Each row is followed by its group and then its class within the group.
[10 -7 -8  1 19 -4  3  6 21 -8 -4 -3  2  5 -4  9 -3 -6] -> J633 J52
[ 4  2  2 -4  0  1  5  5  0  4 -2  9  3  4  9 16  0  2] -> J876 J251
[ 6 -3 -4 -1  2 -7  4  3  4  3 -3 10  3 -2  0 15  0  1] -> J876 J251
[ 6 -4 -1  2 13  5 -1  6  9 -2 -3 -4  1  6  3  6  2  3] -> J633 J52
[ 9 -2  3 -3 11  5  3  2  2 -2 -1  2  2  5  3  9  5  3] -> J633 J52
[  4  -6  -1  -8   6  -3   7 -26   7  -3   0  11   4   5  11  19  -2   2] -> J876 J251
[13 -1  1 -3  7 -2  1  1  0  0  2 -1 -2  7 -2  7 18  5] -> J633 J52
[  5  -2  -2 -12  11  -1   9  12   9   5   3  18   3   6  10  28  -2   2] -> J876 J251
[ 0  2  2 -2 10 -2  8  4  3  3 -4 18  1 16 10 23  3  4] -> J876 J800
[ 12  -7   1   3   3   2  -8   2  11 -10   1 -12   4   3  -4  -7   8  -4] -> J633 J52
[-1 -5 -2 -5 -6  1  6  7  5  1 -5  7 10  1  8 16 -8 -7] -> J876 J251
[11 -3 -1 -6 35 -1 12 11 17  1  0 21 -2 16  4 29 -5  7] -> J633 J52
[  8 -11  -6  -6  10  -6   6  16  26  -6  -4   5   9   9   5  23   1 -10] -> J876 J800
[10 -8  1 -5 17  0  9  9 14 -5 -1  1  4 14  1  8 -2 -6] -> J633 J711
[  3  -2  -3  -8   9  -3  11   9  10   2  -3  14   1   4   4  13 -12  -6] -> J876 J251
[ 8 -4 -8 -7 13 -6  9  8 14  0 -1 11 -2  2  2 19 -4 -3] -> J876 J251
[14 -4 -1 -5 24  4  8 10 17 -7  2  1  0 11  3  5 -4 -4] -> J633 J711
[  8  -5  -5 -11   8  -7   8   9  10   1  -6  11   8   3   6  26  -3  -5] -> J876 J251
[13 -1  2 -6 17  4  4  8  6 -4  6  7 -5  7  1 13  4  2] -> J633 J52
[  6   0  -1 -10   9  -9   7   4   6   7  -3   9   1   7   6  18   2  -1] -> J876 J800
[-1  0 -2 -5  6  1  4  4  3  9 -1 12  2  5  8 14 -7  0] -> J876 J800
[16 -3 -4 -2 15 15 -5  5 13 -1  1 -9 -1  5  2  5 -1  1] -> J633 J52
[ 2 -6 -2 -7  8 -4  5  8 12  0  3 13  3  1  1 17 -1  3] -> J876 J251
[ 6 -6 -3 -5 31 -3 10  9 22 -4  2 11 -1  9  0 15 -3 -1] -> J633 J711
[ 3 -1  2 -7  4 -4  4  2  0  3 -2 13  3  7  5 18  5  5] -> J876 J800
[ 5  1 12 -4  6 -7 10  2 15  1 -3 16  0 10  6 20  2  2] -> J876 J800
[ 3  1  2 -6 -2  2  2  4  2  5 -3  6  3  6  4 12  6  0] -> J876 J251
[13 -1  1 -4 23  6  8  9 11 -6  3  4 -4 10 -1  4  3 -2] -> J633 J711
[ 6  0  3 -6 22  3  4  6  7  3  9 11 -4  2 -2  1  0  5] -> J633 J711
[ 5 -6 -1 -5  6  0  5 11 11 -3  3  8  6  3  0 13  1 -2] -> J876 J251
[ 11  -3  -2  -2  23   1   8   8  10  -3   8   6 -10   4  -7   3   1   2] -> J633 J711
[11 -8 -3 -2 17  0  3  3 14 -8 -3 -3  3  2 -4  1  7 -2] -> J633 J52
[ 4 -8 -3 -2  7 -7  9 12 17 -1 -4 14  7  7  5 29  3 -3] -> J876 J800
[13 -8  3 -1 18  1  6  9 12 -6  7 -1 -2  4 -7  0 10 -1] -> J633 J711
[11 -5  0 -1 18  3  9  7 12 -6  2  5 -1  3 -1  2  2  5] -> J633 J711
[-1 -2 -5 -8  9 -4  8  8  8  2  1 17  0  6  6 22 -6  1] -> J876 J251
[16 -5  0 -6 27 -1  5  7 17 -5  7  1 -4  4 -3  9  3 -2] -> J633 J711
[10  0 -1 -4 30  5  4  3 13  0 -1  5 -7  8  1  9 -3  4] -> J633 J52
[  7  -4  -5 -11   7  -3   8  10  14   0  -1  15   3   5   1  19  -8  -7] -> J876 J251
[ 0  2  5 -7  4  0  5  4 -6  6 -6 19 -1 10 12 20 -3  6] -> J876 J800
[ 8 -5 -3 -5 18  0  1  3 12 -2  2  5  3  5  2 13  2  5] -> J633 J52
[10 -6  1 -4 19  4  8  8 10 -6  8  1 -3  8 -4  1  3 -4] -> J633 J711
[14 -4  0 -3 16  1  0  2 12 -1 -3 -2  1  4  1 10  2 -1] -> J633 J52
[ 2  0  5 -9  9  7  3 10  8  3  2 15 10 12 12 28 -4  1] -> J876 J800
[15 -1 -2 -3 22 -4  8  7 10 -1  2  9 -5  7 -1 18 -3  0] -> J633 J52
[ 4 -1  0 -8 16 -2  8  8 11 -1 -4 15  5 15 11 28 -4  0] -> J876 J800
[  0   2   1  -4 -13   7   0   1  -9   6   1  -7   2   1   6   1   5  -3] -> J876 J800
[ 4  0  0 -6 21 -2 11 10 12  4  4 23 -2 13  9 34 -1  5] -> J876 J800
[ 13  -2  -2 -12  13  -4   7   6   9   6   3  16  -1   7   4  26   3   3] -> J876 J251
[13 -7 -1 -7 10  4  4  6 15 -4  4 -2  1  4 -3  7  3  3] -> J633 J52
[10 -2  5 -2 18  3 -5  3 10 -5  6  0 -3  4 -1  3  6  0] -> J633 J52
[ 11 -12  -4 -13   4  -2   7  11  15   1   0   8   5  40   1  22  -1  -5] -> J876 J251
[ 13   0   6 -11   3   4  -1   4  -1   6  -4   8   9   8  13  23   8   5] -> J876 J800
[ 9 -3 -6 -6 14 -6 10  6 15 -1 -7 14  6 10  6 27 -5 -2] -> J876 J800
[  8  -2  -3  -9  32 -12  15  12  20   0  -2  29  -2  14  10  39  -6   6] -> J876 J800
[11 -1  4 -3 26  2  7  7  7 -3  1 11 -6  7 -2 11  6  6] -> J633 J711
[ -8   4   6  -7 -14   6   1  -3 -17  10   4  12   1  -5   6   2   1   7] -> J876 J251

Each row is followed by its group and then its class within the group.
[ 24  18  23 -18 -16   0  40   2  -1  13 -21 -25  -3  -6  -6  -8  -1  12] -> <93> V
[ 14  24  21 -22   1   3  28   1  -1  19 -17 -26  -5 -17  -2 -18   0  15] -> <93> K
[ 13  17   2 -19   7   2  11  -5  -7  17  -8 -26  -7  -9 -16  -9  -1   9] -> <88> B
[ 13  17   8 -18   1   5  27  -3  -4  16  -9 -23  -5  -5  -3  -1  -8   6] -> <88> B
[ 18  26  25  -6  51  -1   0  -2  -6  21  -6 -30 -13 -15  -2 -31  -6  18] -> <94> P
[ 23  22  18 -18  30   6   3  -3  -3  17 -13 -24  -8 -15  -1 -20   0  19] -> <94> S
[ 23  12  15 -18  -6   2  34  -4  -2  25 -22 -20  -6  -5  -3  -1  -2  16] -> <93> Z
[ 20  20  20 -22  -4  -1  23   2  -5  13  -9 -36   0 -16   0 -14   3  10] -> <93> V
[ 13  22  21 -17   7   9  17   1  -7  13   0 -22  -8  -7   3  -8  -3  10] -> <88> H
[ 28  14  10 -20   9  10  29 -10   1  12 -25 -23 -10   4   5   3  -3  22] -> <94> P
[ 14  22  27 -18   8   3  21  -3  -6  18 -14 -30  -5 -14  -5 -25  -2  16] -> <93> K
[ 24  21  23 -25  -4   2  26   1  -3  15 -16 -33  -7  -9  -5 -19  -1  12] -> <93> Z
[ 19  16  20 -21   3   6   8  -4  -3  14  -2 -24  -9  -8  -5  -9   0   8] -> <88> H
[ 28  24  14 -20  28  12  13 -12   0  25 -17 -31  -4 -19   0 -10   5  13] -> <94> S
[ 17  26  25 -13  40  -1  -2  -3  -6  20  -8 -21  -6 -19 -14 -30   6  11] -> <94> S
[ 22  18  25 -21  -5   5  33   2 -12  12 -16 -33  -2 -17  -5 -20  -4  14] -> <93> V
[ 23  21  16 -12  32   0  26   0  -5  23 -18 -23 -14  -1  -4  -6  -8  15] -> <94> P
[ 18  17  11 -16   3   6  20   0  -2   7  -3 -29   1  -5  -4   0  -5   8] -> <88> M
[ 18  25  26 -17  11  -7  15  -4  -7  19  -5 -27   0 -16  -6 -22  -3  10] -> <93> K
[ 15  16   8  -6   9   7  22   5  -4  10 -13 -21  -6  -5  -8  -4 -14  13] -> <88> M
[ 27  13  10 -10  18   6   7   1  -1  20  -6 -15 -10  -7  -4 -18  -2   8] -> <94> D
[ 18  18  13 -15  19  11  17  -6   1  17 -11 -11  -8 -11  -9  -3  -3  13] -> <94> S
[ 19  26  18 -15  37   2   9  -6  -3  16  -8 -36  -9 -15   1 -21  -3  17] -> <94> P
[ 20  -3  -3 -28 -29   9  38  -7   2  10 -20 -16  -2   6   2  33  -8   7] -> <88> B
[ 10  25  31 -17  13 -10  16   3  -7  17 -15 -25  -3 -15  -6 -29  -1  17] -> <93> K
[ 21  20  14 -19  24   2  15  -6  -4  21 -16 -25  -9 -13  -3 -13  -4  19] -> <94> P
[ 22  27  18 -16  33   9  10  -3  -3  18 -15 -24 -11 -15  -8 -25  -1  14] -> <94> S

Each row is followed by its group and then its class within the group.
[  2  -9  -4   1  -2   1  -5   1   4  10  25  -4  -6   0  -5 -21  -5  -1] -> J673 U
[ -2 -18  -4  -8   1   4   2   3   0   8   8 -11   6  -9  -3 -33  -4   4] -> J314 C
[ -1 -12  -9 -22  -9  -6  -3  -3  -3  -3   8  -9  -3 -16  -5 -13 -11   2] -> J707 Y
[ -4  -2 -17  -9  -2  -1   1   1  -1   6   3  -4  -5 -13   2 -16  -5   1] -> J707 J
[  5 -22  10 -15  -2  -1  -4   4  -5  11   5  -8   0 -12 -12 -36  -4   9] -> J314 E
[  1  -1 -13  -7 -11   0   1  -3  -5   6   8  -6   4 -10   1  -5  -4   7] -> J707 Y
[  6 -24   7  -4  -5   0   6   0   0   7  12  -6   3  -5 -10 -23  -8   5] -> J314 E
[ -5  -4   6   1   5  -3  -3  -3   0   0  25   4  -1   3 -12 -10  -6  -7] -> J673 U
[ -4 -13  16  -9  11   1   3   0   4  12  32  -6   3  -2 -11  -4 -14   1] -> J673 T
[ -3  -9  -4  -5   0   5 -14   2  -2   4   7 -11  -1 -11  -5  -7 -49   6] -> J707 Y
[  5 -15   1 -13 -13   1   0   7  -1  10   6  -4  -3  -8 -19 -35  -8   4] -> J314 W
[ -4  -7   2 -15  -9  -2   4   7  -9   4   3 -11  -5  -4 -19 -18  -6   3] -> J314 E
[  0  -6  -9 -45 -15  -4  -2  -2 -14   1   6  -9  -4  -7  -5 -12  -6   5] -> J707 J
[  3 -17   8   2   2  -3   2   1  -2  -3   2  -7   9 -10 -12 -24  -5   6] -> J314 W
[  8 -21  -5  -3  -4  -2   8   0   3  -3   7   0   5  -8 -13 -23  -7   8] -> J314 E
[ -2 -19  -7 -14  -4  -6   1  -3  -7   7  30 -10 -10 -11 -14 -30 -12  10] -> J707 A
[ -1  -6  -6  -6 -15  -4  -1   3   7   8  -5  -7   0 -14   0 -22  -6   8] -> J314 W
[ -1   2  -2 -13   1  -1   8   3  -1  -7  33  -8  -3 -11 -11 -17  -6  -1] -> J673 R
[ -2 -14  -1  -9 -16   1   6   5   2   5   7 -14   4 -15  -4 -22   6   8] -> J314 C
[  3 -18  -5  -3  -6 -11  -5   1   2  -7   2 -18   4 -16  -1 -22   0  25] -> J314 E
[  6 -15  17  -9   6  -5   8  -3   0   4  41  -1  -1  -3  -7 -15  -7  -2] -> J673 T
[ 12  -8 -14 -14  -9  -5   0   0  -2   7   6  -3  -9 -12  -5 -28  -4  10] -> J707 J
[ -2  -1  -6  -5  -7   2  11   0  -3   3  18  -2  -3  -9   2 -10 -10   2] -> J707 Y
[ -3 -15   3  -2   2   1  -2   0   3  13  24  -4  14   0  -6 -15 -10   0] -> J673 T
[ 11 -19   5  -5   0   2   3  -1   2   8  33  -7  -6   5  -8 -13  -8 -10] -> J673 T
[ -2 -15  -2  -7  -1   0  -6  -1   6   7  -2  -6  -1  -7 -15 -23  -9   1] -> J314 W
[  4 -19   3  -4  -3   5  -2   2   3   9   9   6   3  -9 -10 -33  -6   5] -> J314 C
[ -1 -11   5  -4  -8   0  -3   6   5   1   7  -3   4  -6 -16 -15  -2  -1] -> J314 W
[ -5  -4 -12 -14  -5   1   2  -1  -3  11   5  -9   2  -5  -5 -25 -10   2] -> J707 A
[  2   3  -9 -11  -6  -1   5   3 -11   0  17  -5 -16 -12  -8 -23  -8   5] -> J707 J
[ 23 -19  -4 -22   1  -5   0   2  -1  11   7  -5   0  -3 -18 -28  -7   8] -> J314 E
[  1 -19   2  -6   4  -4   0  -2   4   4  40  -2  -3  -8 -11 -33 -19  -1] -> J673 T
[  5 -13   7  -4   1   2  -3  -4  -1   7  30   3  -3   2 -12 -17 -11   3] -> J673 U
[  2 -12  -5  -8  -2   4   3  -7   1  -1  10 -11   0 -14  -1 -18  -3   9] -> J707 A
[ 10 -21   9  -8   1  36  -4   0   0   3  46  -5  -5  -2 -15 -12 -13   7] -> J673 R

Each row is followed by its group and then its class within the group.
[  3  -4 -18  -6  11  12 -16   0   0  -2   7   5   2   0  10   0   6   4] -> J542 L
[ 8 -4 -8  1  8  6 -7  2  3 -2 -4  6  3  0  3 -2  1  6] -> J542 L
[ -7   3 -22 -24  13  18 -22  -6 -10 -11  16   7   1  -6  14   4  12   4] -> J542 X
[  2  -5 -10  -4  17   8 -13   3   2  -5   3   6   0   0   6   0   0   5] -> J542 L
[  0  -9   7 -12   1  -8   3   6  -1  -4   8   1   0   0 -11  10  -3  -1] -> J490 F
[-10  -6  -7 -35   3  14 -12  -1  -4  -9  12   3   1  -8   7  12  10   0] -> J490 F
[  1  -8 -14  -7   9  11 -17   2  -5  -4   3   5  -2   0  11  -4   2   6] -> J542 L
[  0   1 -16  -8  12  14 -18   1  -1  -1   4   7  -7   2  13  -1   1   8] -> J542 L
[  7  -2  -7  -6  12  11 -17   8   3  -3   0   8  -1   0   2  -3   4   9] -> J542 L
[  0   1 -11 -18  13  11 -15   0  -2  -4   9   4  -2   0   7  -2   7   3] -> J542 X
[-20  -1 -16 -29   7   9 -12   4  -2 -17  13  -5   1  -8   8  18   2  -3] -> J490 Q
[-15   4 -23 -33   4  17 -18   0  -4 -20  16   5  -1  -8  16  16   7   1] -> J490 F
[ -2  -4   0 -21   2   1   5   3   4 -10   6  -2  -1  -2 -18   8   5   0] -> J490 F
[  1  -4 -14 -15  14  13 -21   0  -4  -3   7   5  -3   0   9   3   0   4] -> J542 X
[-27   8 -45 -58  11  36 -37 -16  -4 -29  21  -2   1 -16  29  22  14   2] -> J490 Q
[-19   5 -30 -38   8  18 -22  -8   2 -14  15  -8  -1 -14  28  20  10  -3] -> J490 G
[ -5  -2  -7 -17 -21   3  -1  -1  -1 -11   8  -1  -3  -8   3  14   5   1] -> J490 Q
[ 7 -9 -4  5  8  4 -3 11  3 -3  4  4 -2  3  2 -4 -1  3] -> J542 N
[  6  -9   9  15   6  -8   0  15   0   9  -9   7  -1   9 -10  -7  -5   8] -> J542 L
[  0  -9  -8 -22  -6  -2  -4  10   1 -11   7  -2  -6   6  -6  24   4  -1] -> J490 Q
[ -7  -3 -12  -7  12  12 -15   2   3  -3   8   4  -8   0   8   4   0   0] -> J542 X
[  8  -3  -3   4  10   6 -10   8   0  -1  -1   6   0   7  -2  -4  -4   7] -> J542 L
[ -4  -5  14 -12 -29  -5   1   6   4  -6   1  -2   2   1   1  12   0  -2] -> J490 G
[ -5   9 -20 -25  15  22 -25  -2  -3  -6   9   5  -2  -4  16   5   7   9] -> J542 X
[  2  -2 -10  -6  10  15 -11   0   0  -8   3   6   1   1   5   7   3   4] -> J542 X
[  1  -5  -6 -11  14   7  -8   5   0  -4   4   8   0  -2   4   1   3   4] -> J542 X
[ -5  -3  -2 -11  -1   0   2   4   3  -7   5  -1   2  -7   2   8  -3   1] -> J490 F
[ -4  -2   1 -12  -3  -2   0   7   5  -6  12  -3   0  -7   0   8   4  -2] -> J490 F
[ -3  -2 -11  -2  11   9 -22  -4   1   8   5   6   0   0  23  -4  -1   3] -> J542 L
[  1   0 -11 -11  16  11 -13   1   0  -6   9   3   0   1   7   2   2   5] -> J542 X
[  2  -3 -11  -2   9  13 -16   1   2  -3  -1   5   0   2  -3   4   2   7] -> J542 L
[ -8   2 -19 -20  21  20 -25   2  -5  -7   9  10  -2  -1  14  -2   4   6] -> J542 L
[ -5   3  -2 -21   4   1  -2   2   1   0   6  -2  -1  -3  -3  14   5  -2] -> J490 Q
[  4  -3  -8  -5  13  10 -20  -2   0  -2   2   2  -1   3   6   0   4   4] -> J542 L
[ -2   0  -8 -19  14   6  -9   7  -1  -5  13   5  -2   2   5   4   6   1] -> J542 X
[ -2  -3   4  -8  -5 -10   8  10   3  -6   1  -2   5   6  -6  10  -2  -6] -> J490 G
[ -5  -3 -17 -11  12  14 -20   2  -1  -4   6   7  -3  -1  10   4   2   5] -> J542 L
[ -5   0  -4 -15   1   4   4   2  -1 -11   4  -4   1  -8  -2  13   5  -3] -> J490 F
[ 7 -4 -6  1  9 -1 -3 10 -3 -1 -1  7  4  3 -4  4  1  3] -> J542 N
[  3  -2 -19 -20   8  12 -15  -4  -2   3   9   3  -1   0  13  -3  -1   2] -> J542 X
[ -6   1 -11 -14  -2  11  -9  -3   3 -11   7  -3   3 -11   6  11   5   0] -> J490 Q
[ -1  -2 -16 -13  18  13 -17  -2   1  -9   7   1  -2  -3  10  -1   4   7] -> J542 N
[  3   6  -9  -4  12   9 -17   2  -1   1   0   8  -2   3   7  -3   1  10] -> J542 L
[ -3 -11  -9 -26   3  12  -4   2   4  -9   8  -3  -1  -6   2  17   0   4] -> J490 F
[ -5  -3  -7 -23   6   7  -5   0  -4  -6   9  -7   2  -6   4  13   0   0] -> J490 F
[ 7  3  5  6  6  1 -9  4  0  2 -5  5 -1  6  0 -1  8  3] -> J542 L
[-10   0 -16 -30   2  11  -5   1  -2 -10   7  -3  -3  -7   5  16  -2  -7] -> J490 F
[ -4  -4  -7 -14   3   1   1  -4   4 -12   4  -6  -4  -4   1  17   0  -2] -> J490 F
[ -7   0  -3 -15  -2   1  -6   4   1  -9   4  -4   5  -7   4  19  -2  -2] -> J490 G
[ -2  -6   5 -27  -6 -10   1  10   3  -5   2   0   0  -1   2   9  -4   1] -> J490 F
[ -8   2 -12 -21  -1   9  -5   0   2  -8   7  -6  -2  -9   8  12   2 -22] -> J490 G
[ -8  -2 -18 -28  -2  12 -15   7   5 -18  13  -2   0 -10  15  18   7   2] -> J490 Q
[ -8  -6  -6 -19   0   4  -1   6   4 -10   4  -2  -2  -8   5  13   3  -2] -> J490 Q
[  6 -11  25  13 -13 -30  12  16   1   4 -10  -8   3   5 -20   6 -14  -1] -> J490 G
[  0 -11   9  -4  -8  -8  11  12  -1  -5  -2  -8   1  -3  -9  11   0  -4] -> J490 Q
[  4  -3  -3   5   3   6 -12   6  -1   6  -1   3   4   2   8 -10  -3   4] -> J542 L
[  7   0  -2 -11  -2  -4   5   8   1  -5   4   2  -4  -2  -3  11  -1   1] -> J490 F

Each row is followed by its group and then its class within the group.
[  0  -8  -5   6  10   3   3  -2  -4   9  32  21   7  -2 -24  -7 -17   8] -> J557 J51
[ 18 -18   1  17  12 -13  -3  -1 -11  -5   9  26  18 -20 -21   1  -2   1] -> J669 J725
[  5  -9  -8  19   8 -13  16   2 -16   3  25  32   8 -15 -25  -6 -13   9] -> J961 J955
[ 11  -8   2   9  -9 -31   2  15  -6  -5  14  24  22  -9 -43  18  -5  -5] -> J669 J725
[  5 -14   3  20   2   2  13   8   0  -7   0  23  17  -6   8  -8 -10  -6] -> J669 J725
[  6 -23   4  10   6 -31   9  -1 -13   2  10  20  10 -13 -26  -7  -7   6] -> J557 J15
[  1 -27   1  14   4   4   4  -4   0   1  13  48   7  -5 -20  -5 -14   2] -> J669 J29
[  3 -18  -3  -4  -3   3   2   0   2  -4   1   2  11  -4 -19   2   4  26] -> J616 J696
[  7  10  -3 -11   8  -7   8  -2  -3  -4  10  -1  -8   0  25  -4   5  -5] -> J961 J738
[ -2 -15   0   7  -7  -2   7  18   9  13   8  25  17 -10 -28   6  -8  -9] -> J616 J276
